Each row is shifted at random along 8 fixed directions that mean nothing.
Known rows, with every step that occurs:
tefes, tuvi, mifekog, norasor, velumo, rovik: [  39 -123   97   84   21   91  145  165 -108 -165   14  -88  -81   74
 -251 -258  240   59  188  471   51  161   43  115   94   31   20   23
  -99  -44  390  -13 -104  -30  -56  -64  340    7  -73  105   -9   -6
   21   84  137 -100 -294   64  174   77   -6  212   45  -28 -392 -185
 -103 -170   88  176  115]
rovik, zovo, tapevod, tuvi, norasor: [-278   71 -142 -142  193   -2 -201  -91 -132  -29   19  250  -20  301
  180 -129 -102 -192   99  126 -179  142  234  146  304    9  -21   82
  -53   75   36  268  -71 -262   71 -251 -275   65  130  -89 -163  -16
   34   28   96  -26  -71   48  248   -2   41   34 -282  120  133 -229
  -39  -57 -410  -86   48]
tapevod, rovik, tuvi, mifekog, norasor: [-148  -44  -26  -56  126 -101 -282  -11  -97  140  307  318   66  376
  134 -220  287 -145    2  306  -62  108   41   46  194  160   47  116
  -90  178  -89  155    3 -143  -34   53  -66  110   12   83  -31  -42
  105 -166  -55  -46   26   71   38   83   59   -8 -361   82  -19  -56
 -115  -48 -260  -21    8]
zovo, tapevod, tuvi, norasor, velumo: [-324  -54  147   27  272   23 -269  116  -94  -17  155  167   65  172
  -17 -133   20  -94   74  241 -168  196  -20  151  -62 -118  110 -154
 -202  197  117 -108 -109  -79  197 -222 -199   30  140   73 -177 -179
   48  -60  170  -26   11   77  214   71   78  152 -325  156 -265  -30
  -97  127 -348   54   75]
tapevod, tuvi, zovo, velumo, tefes: [-275  213 -159 -208  211   69  -84 -115 -169 -114  118 -169   15  146
  -39  -85 -349 -237  -82  -10 -229  248  255   81  -71 -212  -15 -152
  -31  127  115  -65   55  -31  124  124  -30   85  163   -4 -300  113
  202 -127  352   53 -261  115   33 -140 -168  125 -117  184   12    4
 -239  261  101 -115  291]
tefes, tuvi, norasor, mifekog, zovo: [-118   99   34  165  -63   29   71 -152  -51  -33  -57  166   67  122
   96 -168  -48  -72   91   21  -65 -131   46  -15   23   95 -137  215
  -66  152   86   88 -213 -296 -130  -78   98   88  151    6 -125  115
   24  159  204   40 -164   43  260  109 -161   88 -190  310  -96 -175
 -174  -58  -60 -154   34]
sural, mifekog, norasor, velumo: [-253  -83  179 -115   20  182 -240  173    0  209  223  145  -43  282
   95 -131  275   11 -100  214   -2   36  -11 -123  274  282  272  214
  232  318 -176   52   98 -196   52 -115  -81   17   84  -57  172  154
   71   17 -230   90  132   73   10  -12   19  -12 -303  193 -283 -126
  -89   39  -86   39   66]
sural, mifekog, tapevod, rovik, zovo, tefes, tuvi, norasor: [ -62   68  -10 -108   38   86  -59  -95 -107 -211   86   61  -37  265
   64  -82  -27 -167   69  141  -51  117  108  124  290  192   43  141
   11  113  137  110 -110 -298   14  -22   60   66   72   23  -41  154
   64  -66   42   50 -227   17  245   76   -8   88 -200  -56  -81  -59
 -182   67 -142  -63   32]
norasor, velumo, tefes, tapevod, rovik: [-240  134  150  203  106   85 -171   40 -148 -228   90    6  103  -41
 -205 -160 -113 -248  153  286    6  141  -63 -108 -200 -275    3  -14
 -178  105  125   10  -85  109  329  464  170   53    2   48  -13  -86
  243  -61  250  105 -317   37  -99 -178 -262   85 -135  207 -284 -252
 -121  260   43  -24  313]
sural, rovik, tefes, tapevod, zovo, velumo: [-279  121   27 -277  149  160 -220   15 -174  -81  184   -6  -18  250
   89  -56  -10 -101   99  176 -147  288  169  -72  435  241  290  186
  289  177 -132  116  153 -159  197  -88  -86  -20  -23  -79   73  431
   94 -161  -78   66  -94  140  118 -242   22   55 -223   68  111  -71
 -177  205 -115  -44  234]
norasor, tapevod, zovo, tefes, tuvi: [-191   86  -56   95  -17  -53  -50 -117 -153 -100 -279   94   73   66
   -5 -194  -37 -206  248  132  -75  144  122 -122  215   57  119  355
  102   12  -38  107 -178 -110  190  -25   98 -130   11   -7   53   68
   82  -30  -13   49 -130   74  104  -96 -146  155 -103  130  -29 -221
   69   93 -225 -161  222]
zovo, sural, tefes, tuvi, mifekog, tapevod: [ -50 -111   40   28   21  107 -126  237  -48  -68  -30 -169  -45  221
   -9  -44  106  -48  -17  221   50  247   73  171 -118  189  149 -210
  -50  308  246  -88  -11 -252  -47  -63  141   45  278   66 -137 -145
  100  -11  122   64 -172  129  208  126  101   57 -125 -127 -320  159
 -295  174   -3 -177  -15]
tuvi, mifekog, tapevod, sural, rovik, tefes: [-127  156 -113  -17   75   68 -179 -117  -83 -112  143   17  -14  198
  -48   19 -171 -324   36  105  -49  -98   37   25   47  -83  -93  109
  -87   52   60  136    2 -271   -3  339   47  130   46  -38  -76  193
  167  -59  107    8 -328  -20  -45  -63 -236  -15 -377  244  -71 -175
 -243   37  105    9  266]
tefes, tuvi, mifekog, norasor, velumo, rovik, zovo, tapevod: [-336  167  -96  -68  117   97 -165 -252 -109  -76   46  239   62  148
 -184  -35 -228 -333   91  -22  123   -3  -72 -172  178    9  129  350
   -9  364   42  265  -30  -38   22  307 -116  134  148 -136   84  287
   47  -65  117  266 -310 -266  126 -177 -250   58 -283   94  109 -126
 -214  200  -36 -320  155]
sural, tefes, tuvi, mifekog, norasor: [ -17   83   17   13 -138  177  129 -159    1 -109 -186    2   20  152
   43  -42 -221  -80 -104  -27   47  -47  109   13 -134  113  -67   13
  -72  274  237   40 -132 -360 -219  139  163  132  379  -26 -146 -137
  126  284  261  102 -315  -86  197  207 -180   11  -80   98 -292  -15
 -251   33  115 -353  -13]
mifekog, tapevod, rovik, tuvi, norasor: [  26   67  -94 -157   94   10  -45  -31  -96 -112   46  110  -56  291
  120 -199  -23 -144   97  233  -48    1   50  127  264   25  -27  121
  -91  -11   45  290   18 -280 -169  -82   25   45  156    6  -48 -104
   58  108   40   -6 -265  -39  216   94  -29   22  -17  -44 -215 -190
   10 -207 -162  -16  -97]
sural, rovik, tefes, tuvi: [-146  234 -145  140 -132 -112  -19 -430 -214  113  -24  -52  173  110
  -75 -153 -132 -303   76   73 -187  -45  129 -115    3  -84 -162  233
  -53  -44  133   57 -324  -73  111  445  250    9   36  182  -31   61
  196 -206   77  -23 -245  102 -119 -111 -395 -134 -342  393   78 -283
 -215   70  180   79  437]
tuvi, norasor, mifekog, tapevod: [ -63   84  -26  179   61 -122  -76  149  -29  146  186   37    4  192
   77 -177   91  -50  132  339  -89   -1   80  118  -48   78 -118   58
  -90  105  -30   49  -27 -246 -103  -72  120   32  159   94 -191  -42
   98   60   70   -4   22  120   47   -8 -131  -71 -150  218 -195 -206
  -47   -2    7  -28  120]
velumo, tuvi, tefes, tapevod, rovik, zovo, sural, mifekog, norasor: [  28  -62  -16   17    1   44  -42  159 -124 -253  -63   -4 -176  178
  -91 -151  284 -143  134  347  -18  153  192  278  308  150    2  169
   16  -13  397  107 -104 -246   70   49  277   65  -90  102   35   71
    4   56  -91   -6 -297   38  134  175  -51   10 -127 -136 -324 -113
 -185 -202  -85   58    6]
mifekog, norasor, velumo, tapevod, sural, zovo, tuvi, tefes: [-313  134 -132 -248  108  339 -121 -235 -100 -195  376 -101   52   56
 -206 -158 -220  -30 -113 -104 -175  -11  163  179   95 -171   70  -31
   86  154   87 -407    0 -279  -58   44 -102  192  201  -29 -228  500
   72  -35  330   64  -76  148   73 -180  -70   -5 -392  494  -42  118
 -542  104  207   26  465]
velumo, rovik, zovo, tuvi, mifekog, norasor, tapevod, sural, tefes: [-195  -53   56 -210  111  227 -205  -56  -13 -206   64  191    7  275
 -101  -50  -57 -178    3   67 -165   59    6   14  199  105  223  226
  103  228   70  -60   34 -418  -68   14  -66  158  187   17   66  359
  -33   62  -22   59 -142 -102   86  127   -4   25 -325   36 -248  162
 -299   -7  -87  -84  138]
zovo, velumo, rovik, tefes, tuvi, mifekog, norasor, tapevod: [  32  103  -65   41  -46   29  282 -261  -46 -316 -175  -20   17  247
 -208 -121 -121   -7  206  229 -101   26  100  181  108  -19  -62  198
  -84   -5  219   90 -181 -433 -318  -83   74   86  243   75 -239  259
  -76  360  329  -63 -273 -217  262  123 -264   21   65   85  -84 -113
 -169 -195   10 -233  271]
rovik, zovo, tefes, tuvi, norasor, tapevod, sural: [-204  -99  -15   47  194  -82 -298  133 -229  -54   29   68  -86   43
   54 -216   61 -255  209  278 -103  344  154  147  205   38   60   40
  -90   -7   -7   47 -117   -5  277 -185  145  -20 -134  121   -9  -51
  109 -275   -9  -43  -85  275    7  -71  110  -16 -294   95 -226 -128
  -80   62 -191  115  272]
norasor, velumo, rovik, tuvi, zovo, tefes: [-272   45  -30 -111  111  -73  -53 -203   -2  -97 -319   31  101  283
  -17   32 -312 -289  105  -71 -100  136   61  -32  -53  -41  139  132
   11  297   57  228 -135 -304  -89 -189 -262  129  389  -98 -199  123
   -6  156  187   94 -198 -257  308   46 -241    1    1  -29   32   39
   48   64 -223 -397   17]
mifekog, zovo, sural, tefes, tapevod, tuvi, norasor, velumo, rovik: [-164   38  198   35   36  108  -20   79   44 -173 -270   56   67   43
  -55 -163 -118  -49  -12  151 -135  180   72   63 -176   68  155   24
  -12  349  112   -2  -35 -435 -114  -44   66  113  475  -18 -104 -253
   90  394   52  203 -178 -165  178  178  -79   21   15 -132 -579  -40
  -36  131  -27 -452 -167]
velumo, tefes, tapevod, rovik, zovo, tuvi, norasor, mifekog: [-210  -56  194   -2  234   11 -320  210 -117 -173  180  191  -45  184
   55 -128  -82 -248  126  190    0  283    7   35  185   76   81   30
  -45  243   80  112   33   33  267  -98   32   88  -62    4   21   10
   64 -212  136   67 -195   65  172  -65    8   41 -181  -47 -229  -68
 -146  126 -293 -104   35]
sural, mifekog, norasor, velumo, tuvi, tefes, tapevod: [-104  169  190   -4   55  212   77   47  -22 -188  196 -111  -20  132
 -190 -145   95  -27 -109  179   48   22  -22   96   73  127  115  -32
  105  131  193 -219  -88 -140  -60  157  209  170  115   54  -86  202
   29   17  181  225 -274   29  101  -63  -98  -50 -117  184 -391   52
 -452  -18  163  -21  199]
sural, tefes, tuvi, mifekog, zovo, velumo, rovik: [-119   49  -66 -255  -32  251  144  -41  -35  -90    5 -143  -82  224
    5 -164   62   32  -35  137  -74  238  261  -41  285  230  197  172
  308  168  120   52   48 -306 -167  -69  105   58  221 -108  -30  337
  103  127   14  129 -194   28  164  -78  -70  118   25  -68  -30 -106
 -133   96  150 -193   86]
velumo, tuvi, mifekog, norasor, zovo, sural, rovik: [-129   77 -119   77   11   43  -90  -73  -55   -6 -129  -13  -37   13
 -136  -19 -183 -260   34    5  -94  -67  177   -4  -58 -109  -72  261
 -102  222  376    5  -44 -111   -6  225  222   97  170   33  -93   25
  135   78  136   57 -327   -6    7  -28 -331   25 -200  255 -204 -140
 -204   47  211 -117  120]
tefes, tapevod, sural, mifekog: [-122   68  149  106  -60  208  -19  144 -158  -19   32   17   31   87
   72 -155  173  -37   86  280 -158   50  169   61  163  274   43   62
  172   34  129  -43  -11 -337   62   42  166   11   92   -5   44  129
   42  138  -66  -14  -71  144   67   72    5   -7 -159  149 -280  -91
 -210   83  -26   66  220]
tapevod, rovik, tefes, tuvi, zovo, sural, mifekog, norasor, velumo: [-198  -29  200   41   91   77 -259  -52 -123 -302  -54  288  -18  245
 -105   77   22 -326  119   29   87 -133 -303  -34  225    8  187  312
  -70  237  186  121 -192 -146  115  152   63   17 -121   -6  218  204
  -66  -74  -43   54 -347 -233  249  187 -151  279 -380   15 -394   40
 -209  -38 -208  -32  -20]
rovik, tefes, tapevod, zovo, sural: [ -90   41 -134 -121   70  -28 -169   69 -341  -71  -59 -148  -55   68
  -34 -200   15 -141  209  260 -132  236  186  110  389   55  108  139
  169  -23   17  200  143  -43  132 -103  203 -142 -117  -34   55  115
   55 -187  -17  -41 -240  192   81 -167   33   19 -103  -12 -104 -157
 -162   -7  -22  -30  190]
tefes, tapevod, zovo, sural: [-210  188 -137  125  -29 -135 -109  -54 -246   83 -259   34  128  -26
   61 -176  -66 -189  255  159 -209  113  264   16   69   49   19  217
   74  123   21  151  -29 -210  113   59  162  -97  151  -17  -55  -34
  100   73  -15   43  -90   72   39  -61 -178  -11 -105  112  -48 -172
   28  169  -54 -266  171]
tefes, tuvi, zovo, tapevod: [-190  158 -188   26   47  -58  -20  -88 -176  102 -149  -46   51   95
  105  -48 -139 -165  169   62  -93  175  194   17   48  141   51   90
   70  187   91   82  -53  -89   -8  -39   64  -89  280  -21 -136  -45
  114  -16  111  158 -123   66  214 -128 -111   48  -21   49   91  -90
  -71  246  -24 -277  136]
tefes, tapevod, rovik, zovo, sural, mifekog: [  10  103  -38  -81 -122  291   60 -171 -270 -171 -143 -202   25    7
  -77  -17 -278 -156  107  -18 -157  -28  131   39  194   84   21  203
  137  164  319  128  154 -258  -72  115  220  -36  264  -32   67  270
   32  131  173   67 -492  -61  248   44 -148   38    2  -11 -199  -21
 -359  131  208 -100   93]
tapevod, zovo, sural, rovik, tefes, tuvi: [-257  127   48 -231 -141   66  -21 -381  -65   45 -363  257  298  318
  147  -50 -202 -108   21 -130 -288  158  207  -98  247  362  197  240
  271  328 -198  192  -46 -656 -196 -184 -246   63  485 -124  -66  116
  -24  305  -19    1   10 -171  275  150  -29  -20 -228  -21  147   38
  -34   77 -296 -544   34]
sural, rovik, tefes, tapevod, zovo, tuvi, mifekog: [-158  204  -63  -69  100  -50 -164 -110 -139   71  171    4   81  154
  114  -88 -124 -176   27   57 -158  125  179  -26  202  220  117  156
  178  220   -6  -42  116 -112   53   80  109    6   92   -1  -57  189
  158 -251   71  140 -173  101   88 -179  -60  -31 -218  116   48   -7
 -282  252    2 -196  168]
mifekog, zovo, tapevod, tuvi, norasor: [  11   79  -78 -190   96   24   33  -35 -116   12  -22   -5   42  119
   61 -237  -60   26  -22  154 -317  106  130  229   86  134   22   22
   21  116   66  -56  141 -331 -201 -220   57  -71  356   92 -148 -197
   48   99   34   77  -97   45  279  235   97  143  -38  -82 -346   83
 -117   46  -96 -157 -182]
sural, mifekog, norasor, tapevod, tuvi, zovo: [-145  175  112  -27   84  136  -77  -34   33   12  -99  252  115  182
  181  -12 -257 -160 -115  -74 -105  -89  -35  -92  -28  292  133  166
   58  420 -147   13  183 -349 -238   33  -33   58  507  -68  -53 -119
  100  262   79  259 -169 -162  221  113   -6  146  -40   33 -385   96
 -189  170  -51 -454 -194]
sural, mifekog, norasor, zovo: [  -9   29  -78  169 -116   37   32  -28  -64  188  -41  -82  -30  -13
  -14 -210  -51  -35   73  160 -143 -117  191  -14  -67   62 -174  288
   15  148  116   51   20 -212  -98  105  248  -15  193   64  -37  -34
  169  198   34  -22 -125  116  -30   35 -220 -129  -97  345 -257 -299
 -185  -19  257  -48  132]
velumo, tapevod, rovik, tuvi, norasor, mifekog: [-124  306   42   23  167  -51  -84 -182 -223   54  384  214  199   90
  -61 -296 -107 -228   60  208 -220 -131  -98  -18  165 -119 -130  203
  -43    9   -2  -25   20  -29 -126  280  199   91   63   97  -39  107
   52 -195  160    1 -211  -50  -31 -118 -240   -6 -247  297 -242 -110
 -253  -43   68   40  192]
sural, zovo, tefes, tapevod, rovik, tuvi, norasor: [-165  227  -75   79   38 -107  -79 -318 -144  -35   38   49  168  100
   49 -138 -239 -209   40   57 -267   62  179  140  -99  -75 -117   72
 -133  140  146  -28 -241 -267  -42  178   56  134  291  154 -250  -74
  163  -22  205   48 -160   10  105   -2 -230 -218 -212  229  -23  -49
 -231  156  -10 -189  144]
zovo, tefes, tuvi, norasor, velumo: [-256   43   63   54   82   10  -92  -93 -116 -108  -82  -21  -19   72
  -17  -81 -207 -221   81   25   37  100   29    2   -4 -164   42    9
 -128  149  160   41 -289    3  186  -97   52   25   64  -16 -119  -51
  103  -81  249   72 -225   35  173  -66 -209   69 -182  227 -223 -169
  -40  112  -89  -63  207]
tefes, tuvi, norasor, tapevod, sural, rovik: [-282   44  257  -62  169  239 -360  226  -69  -43   -7  321  -66   16
  164  -26 -115 -367   10   64  131   97  -93 -254  263  228  269  169
   47  286  -77  107   73   25  226  159  185   12   54 -144  292 -209
  192  -98 -178  251 -254   17    6 -153  -10  194 -242  -16 -550 -169
   45  218  -83  -83  -49]
zovo, sural, tefes, tapevod, rovik, tuvi, norasor, mifekog: [ -11   68   -3   18   88   67 -211   28 -290   50  420 -163  -54   -5
   27 -250  -66 -117  -16  196 -127  184  100   80  179  -15   12   54
   52   74   15  -87  150  124    0   82  367  -41   11  128  -17  -16
  208 -320  141   83 -265  296  -71 -291  -54 -204 -205  209 -331 -201
 -405  142  290   31  239]
zovo, tapevod, sural, tefes, tuvi, mifekog: [-251  185 -141   33  -67  152  -11 -175  -86   47  -16   76   27  126
  180 -103  -95 -105   -7    4  -74  116  330  -22  145  121   23  116
  196  119  -30   25  -97 -354  -83   61  -19   47  274 -178 -156   92
  176  160  130  123  -65   90   24 -168 -130  -94 -263  293  130 -271
 -155  194   -2 -340  345]

Rows:
[-109  -45  -53 -193  103  238 -203  -13  -85  -36  227  -42 -116  163
  -51  -58 -136  -45  -23   67   76  204   66  -30  288  229  168  165
  135  339  -65   84  254  -34  -79  -72  -44   16  137 -120    8  141
  143 -120  131  151 -197  120  163 -272   80  -34 -225  112   18 -138
 -414  165   73 -259  129]  sural, rovik, tefes, tuvi, mifekog, norasor, zovo, tapevod
[-129  224   34  230  -57  113  -51 -181   -6 -134 -115  230   38   -8
  153  -75 -312 -256   44 -130    0 -241   44  -98  -71   83 -152  346
 -107  258   10  199  -90 -392 -113  201   69  183  274  -67  -35   74
  122  306  143  228 -342  -87  150   56 -317 -108 -202  356 -220 -242
 -210   64   32 -357    4]  tefes, tapevod, sural, rovik, tuvi, norasor, mifekog, zovo
[ -66 -102  -46 -175  128  362  -67  287  -77 -191  151 -273 -245   10
  -98 -147  -81  -46 -147  201  -48  330  242  169   -4  -52  118 -121
   10  129  211 -207  217  -75   61   16  209   84  187   59 -102  -18
  238   52  182   80 -275  210  -88  -65   30   13  -53   67 -543  -28
 -336  159  272   -7  232]  zovo, velumo, tuvi, mifekog, norasor, tapevod, sural, tefes
[-140  245  -47  218   64  -73  -59   24  -79  -57  195  -44  -57   62
 -133 -142  -25 -177   58  187  -59  -43   44   90  -42  -85 -121  183
  -56   51  209 -156 -223 -109   56  325  336   46  -47  177  -73  166
  126 -131   56   80 -196   95  -57  -98 -355  -28 -263  331 -238 -134
 -264  108  219   64  286]  sural, zovo, velumo, tefes, tuvi, norasor, mifekog, tapevod
[-154   59  155    5   24  173  -91   99    0 -177  -93   67   22  109
  -12 -117  111  -72  -24  130  -23  124  -25  -82   85  131  294  235
  208  282   17  -25   71 -272  -50   95  141   37  259  -34  100   91
  105  156  -38  288 -226  -69   90  -12  -56   78  -68  -26 -411   14
 -169  158  -18 -326  -26]  norasor, velumo, tuvi, mifekog, zovo, sural, tefes, tapevod, rovik
[-169  225   32  103  105  -61  -91 -177  -99   10  242   65   92  101
   10 -270   -9  -31   78  227 -364   93  272  157   53   16 -139   69
   -8  -50   -2 -143 -165 -353  -98   -2   80  191   56  154 -265  171
   80   36  163  -91  -21  274  -68 -122  -63 -361 -350  548   30 -187
 -388 -116   69   49  450]  velumo, tefes, tapevod, sural, rovik, tuvi, norasor, zovo
[-235  -26  -50  133  -39   19 -169  -55 -115   11    4   69   85   57
  -89 -221  -13 -174  128  155 -170  163  233   53  -47  138   46  247
  -34  276  116    2  -67 -273  204  144    2  114  196  161   26  161
   98   73  -56   85   -9   14  -22  100 -138 -182 -221  124 -134  -59
 -196  258  -40 -136  281]  tefes, tapevod, sural, mifekog, norasor, velumo, rovik, zovo, tuvi
[-172  -47  205   -1   46  107   46  -86    7 -285 -147  111  131  195
 -294  -53  -89 -130   84  144   28  115 -106   14 -122   -1  137   27
 -146  303  280  -17 -199 -240  -58   26  -27  161  237    5 -115   71
  -45  163  249   40 -231 -271  297  218 -162  245  -93  -96 -286  138
  -98   91 -144 -265   28]  zovo, tefes, tuvi, mifekog, norasor, velumo, rovik
[-219  277 -113  -48  112 -131 -139 -220 -241   58   97    1  232   61
  -32 -218 -151 -290   51   94 -271  225  157    9   11  145  102  121
  123  145 -214  -33   51 -167  -51  250  108   70  243   89 -107  148
  132 -201    5  200  -71   42  -90 -166 -117 -172 -154   75  -20  139
 -217  345  110 -320  329]  velumo, rovik, tuvi, zovo, tefes, tapevod, sural
[-183   -1   87  121   93   71  -41   73 -201  -26  147   66   12   13
 -145 -199  198  -85  205  372 -256  203  179  236  138  104  -12   51
  -22   -3  376 -147 -180 -227  134   17  162   59  -28  151  -33  125
    5  -18  -32 -115  -99   79   83  122   17   19 -330   69 -228 -130
 -230   62  -45  227  254]  tefes, tuvi, norasor, velumo, rovik, zovo, tapevod, sural, mifekog
[ -28   27   39   30   54   35   -6   31 -257  -62   61 -131   -4   26
  -71 -167    0  -40  102  259 -284  196  207  313  161   75  -35  -76
  -25   35  336 -171  -44 -178   20 -121  283  -13   34  138 -185  -37
   46  -84  194 -168 -230  164  162   79   69   29 -205   42 -306  -76
 -379   -6   62   71  142]  rovik, tefes, tuvi, norasor, tapevod, zovo, sural, mifekog
[-344  153   74  -69   16  125 -131 -129  -96 -168 -246  203  138  172
   15  -70 -237 -342   59   27  -62  172  101  -98   95   87   89  137
   34  242   13  188 -138 -356  155  218 -104  138  272  -96   39   22
   89  139  -14   65 -158 -196   61   56 -245   36 -215   10 -152  -50
  -16  199 -222 -355  200]  zovo, velumo, tapevod, sural, rovik, tefes, tuvi
[-163  196  163  -80   90   24  -26 -136  -35  -25  -87  258  159  146
  116 -102 -179  -88   92  115 -229  105   71  -30  178  240   97  142
   72  192 -103   28  -25 -381 -128 -108   28   67  270  -11  -98  -50
   69  159   86   26 -134  -62  193   18   25   40 -173   65 -176 -106
  -96   -7 -144 -257   -5]  sural, rovik, tefes, tuvi, norasor, tapevod, zovo
[-149  156   59  -31  115  111 -126  -78 -194 -164  304 -310   -8   68
 -205 -129 -113  -43  -52  199 -181  226  164  217  -13 -160   34 -203
  -83   83  283 -238  -85  -42   94   61  154  151   45  182 -253  159
  106 -179  352   34 -262  263    5 -206 -124 -258 -241  364 -158  -45
 -540   83  253  129  451]  zovo, sural, rovik, tuvi, norasor, velumo, tefes, tapevod
[-124   25  -34 -134  151  125 -201  165 -138 -128  125 -154 -279   23
  132 -134 -163 -103   92  144   78  211  201    4  419   40  162  163
  139   71   26  143  138   89  248 -232  158  -83 -132 -115   84   61
  213 -141   44  143 -315  236  103 -359  -12  -36  -46  143 -251 -435
  -92   45   40   33  163]  sural, rovik, tefes, tapevod, zovo, tuvi, norasor, velumo
[-213 -137  195  -33  208  111 -435  418 -168  -83  144  -18 -231   69
  -41 -129  304 -220  159  418   39  310   16  -76  375  144  243  160
  157   -7   69  120   69  103  458   23  248  -32 -422   65  385  203
  117 -350 -322   29 -245  325 -114 -184  113  -15 -330   80 -351 -200
 -154  -33  -61  441  232]  norasor, velumo, tefes, tapevod, sural, rovik, zovo
[-250  166  -79  -47  178  -40 -158   82 -211  -94  -58  -13  -22   42
   50 -114 -224 -344  160  174  -41  314  185   19   85   82   68   42
   64  155 -116  260  108  -91  104  165  120   51  126 -110  -43   15
  189  -34   30  165 -244  -38  -32 -212 -138  -53   -5 -101 -162 -137
  -15  283   58 -352  229]  tuvi, zovo, velumo, rovik, tefes, tapevod, sural
[ -16   83   19   14   25  102  -57  -61  -66  -24   -4   34   40   45
   19   -8 -265 -173  121   50 -213  -64   81   83  -73  117 -123  142
  -94  181  127   49   80 -442 -157   16  135  107  289  110  -66  147
   64  182   96   -2 -291  -11  153  185 -102  -44 -225  144 -275    8
 -235   35  134  -14   47]  tuvi, norasor, mifekog, tapevod, sural, rovik, zovo
[-155  -32   95  -13   22  152  -27 -146 -184 -153   84   11  156   56
 -306 -220 -153 -170   29  128 -200  221   56  101 -128   61  -23    5
 -133  249  181 -116  -62 -210   23  274   89  166  194  158  -83   75
   77   -5  184  -86 -205  -60   50  179  -60   30 -264   15 -272  118
 -425  234  100 -163  246]  tapevod, sural, mifekog, norasor, zovo, velumo, rovik, tefes, tuvi
[-271 -175  158  271   92   37 -386  237   36 -246 -237  204 -152  289
   96   38   61 -244  126  153  225  118   26   56  -45   61   95   65
 -179  386  246  279 -281 -266  174  -90 -133  203   73  -96  -44 -121
   21  154   92   60 -196    2  239   75  -72 -178 -285  121 -187 -128
 -243  -70 -388 -330  -31]  rovik, tuvi, mifekog, norasor, zovo, sural, tefes, tapevod
[ -39   -4  -91  -46   81   45 -119   69 -213 -138  140  -86  -71   71
  -63 -308  -36  -69   30  232  -99  250  185  176  244   65   -3   88
   33  101  -44  144  205  -95  -69 -115  154   21   53  -30 -106   20
  111  -66  148   66 -231  162   95 -164   44  -11  -81    3 -214 -244
 -275   42   75 -238   83]  velumo, rovik, tefes, tapevod, tuvi, norasor, mifekog, zovo, sural
[-256  219 -218 -125   14    5 -148 -101 -153  161  390  114  -85  177
  115 -293  266  -33 -129  175 -140  152  377   44  471  216   66  306
  332  -10 -215  -99  -18 -203  -28  173  192   35 -172    2   16  381
  188 -199 -205   66  129  304 -261 -266  -72 -127 -445  418  122 -201
 -233   79  173   -1  481]  tapevod, sural, zovo, velumo, tefes, tuvi, mifekog, norasor
[ -75  112  105 -273  -72  383  172 -158    0 -308  -34  -15   22  205
 -258  -70  -95  126  -58   66 -266  -74   55  158  208   29  124  177
  255   68  105 -144   84 -680 -265  -95 -144   76  295  -70  -61  454
 -151  495   89   -8  -98 -201  181  271 -153   47 -158  187 -295   85
 -262 -125    0 -111  246]  zovo, tapevod, sural, mifekog, norasor, velumo, tefes
